Below are the code and all the weights of a small trained network. Each question names an input and a class and asks about switching units off, where a switched-off unit gives its printed mean instead of its output.

import numpy as np


def w(rows, s, z=0):
    codes = np.array(rows[::2]) - 128.0
    scale = np.full(codes.shape[1], s)
    scale[-1] = z or s
    return codes * scale


def f(y):
    return y / 2 * (1 + np.tanh(0.7978845608 * (y + 0.044715 * y**3)))


def log_softmax(a):
    a = a - a.max(-1, keepdims=True)
    return a - np.log(np.exp(a).sum(-1, keepdims=True))


def net(x, mask):
    res = np.array(x, float).reshape(1, 3) / 4 @ E
    y = f(res @ A[0][:, :-1].T + A[0][:, -1])
    res = res + np.where(mask, y, B[0][:, -1]) @ B[0][:, :-1]
    return log_softmax(res[-1] @ U[:, :-1].T + U[:, -1])


A, B = {}, {}
E = w([
[1,215,109,149,89],'x0',
[204,209,226,82,175],'x1',
[92,94,229,207,192],'x2',
],0.0078)
A[0] = w([
[98,82,40,152,119,127],'n0',
[212,58,155,138,98,120],'n1',
[175,164,30,56,80,108],'n2',
[115,204,93,202,140,144],'n3',
[58,28,71,189,128,112],'n4',
[206,41,133,148,154,122],'n5',
[95,62,38,171,126,104],'n6',
[40,252,139,163,143,122],'n7',
[158,51,139,77,172,124],'n8',
[74,89,181,175,225,114],'n9',
[176,194,163,55,132,128],'n10',
[177,201,185,144,155,98],'n11',
[142,141,89,2,76,130],'n12',
[131,237,151,61,235,101],'n13',
[125,144,127,148,122,253],'n14',
[186,195,147,118,127,129],'n15',
[100,80,215,207,158,114],'n16',
[189,47,148,102,178,83],'n17',
[244,62,106,112,154,86],'n18',
[191,77,99,130,203,137],'n19',
[79,62,29,191,163,103],'n20',
[182,154,204,108,79,110],'n21',
[142,225,166,69,194,107],'n22',
[61,201,159,153,74,104],'n23',
[160,149,63,36,89,121],'n24',
[197,69,110,124,176,116],'n25',
[66,164,141,115,101,108],'n26',
[48,224,87,144,194,123],'n27',
[155,186,146,106,164,170],'n28',
[150,228,156,112,176,104],'n29',
],0.0078)
B[0] = w([
[133,67,114,179,190,203],'n0',
[145,194,71,100,63,192],'n1',
[41,183,186,177,164,225],'n2',
[172,152,99,66,79,162],'n3',
[168,106,122,182,181,213],'n4',
[145,213,105,113,83,206],'n5',
[144,79,74,213,177,200],'n6',
[176,210,57,93,50,213],'n7',
[119,211,105,115,78,179],'n8',
[22,208,178,161,131,180],'n9',
[125,84,132,147,182,203],'n10',
[159,114,118,172,179,179],'n11',
[45,163,211,158,143,217],'n12',
[156,81,75,185,199,203],'n13',
[167,43,181,58,66,254],'n14',
[115,110,118,112,161,177],'n15',
[46,219,193,164,137,186],'n16',
[135,205,84,129,144,179],'n17',
[147,199,102,118,128,211],'n18',
[164,177,102,86,51,196],'n19',
[168,93,80,192,183,201],'n20',
[158,127,82,148,142,167],'n21',
[164,65,67,171,199,200],'n22',
[161,195,81,133,85,175],'n23',
[2,194,233,186,161,212],'n24',
[149,209,97,122,78,187],'n25',
[159,172,76,104,117,150],'n26',
[187,192,87,84,82,186],'n27',
[128,45,151,120,152,198],'n28',
[194,94,55,189,189,181],'n29',
],0.0066,0.0063)
U = w([
[216,200,55,87,13,76],'0',
[201,60,79,173,222,82],'1',
[51,181,254,148,142,95],'2',
[175,38,210,52,40,254],'3',
],0.0092,0.0054)

Each question gives the input, the list of numbers given to net, and the class t.
The units are the neurons (one row each of A and B). Each row of codes is followed by its name. A weight is (code - 128) times the scale printed after its matrix; where a second scale follows, it is the last column's (A, B and U).
mask holds one flag per neuron, in row order. A switched-off neuron (its flag False) gives its mean, the last column of its row in B, instead of its output. The means were averaged over made-up inputs and are rounded, as every weight is.
A unit's drop is (log p(t) with every unit on - log p(t) with that unit switched off) / (log p(t) with every unit on - log p(t) with every unit switched off).
The circuit of an input: a set's keep is (log p(t) with only the set's units on - log p(t) with every unit switched off) / (log p(t) with every unit on - log p(t) with every unit switched off). Starting from the 12 units with the biggest drops (on a tie, the unit counted first), units are removed one at a time, each time the one whose removal leaves the highest keep (on an exact tie, the one counted first), for as long as the keep stays at least 0.8.
units of the circuit, in order: the units of the circuit, biggest drop first
most important unit: the unit with the biggest drop
k most important neurons: the k neurons with the biggest drops, biggest first
drop of u: that unit's drop, to one decimal
input [7,-6,2], class 0: units of the circuit, in order => [n7]
input [5,-6,4], class 1: 4 most important neurons => [n4, n20, n6, n0]
input [5,5,-7], class 2: 2 most important neurons => [n24, n12]
input [0,6,-8], class 2: 3 most important neurons => [n24, n12, n2]
input [5,-1,-7], class 2: 3 most important neurons => [n24, n2, n12]
input [3,6,-7], class 2: 2 most important neurons => [n24, n12]
input [7,-3,-8], class 2: 2 most important neurons => [n24, n2]
input [5,-5,5], class 0: 3 most important neurons => [n7, n27, n24]
input [7,-1,7], class 0: 2 most important neurons => [n7, n27]
input [2,-5,-7], class 2: drop of n24 => 0.1
input [4,-5,-1], class 1: drop of n19 => 0.2
input [4,-6,4], class 1: drop of n6 => 0.1
input [-2,3,-6], class 2: drop of n28 => 0.0
input [7,4,5], class 0: most important unit => n7
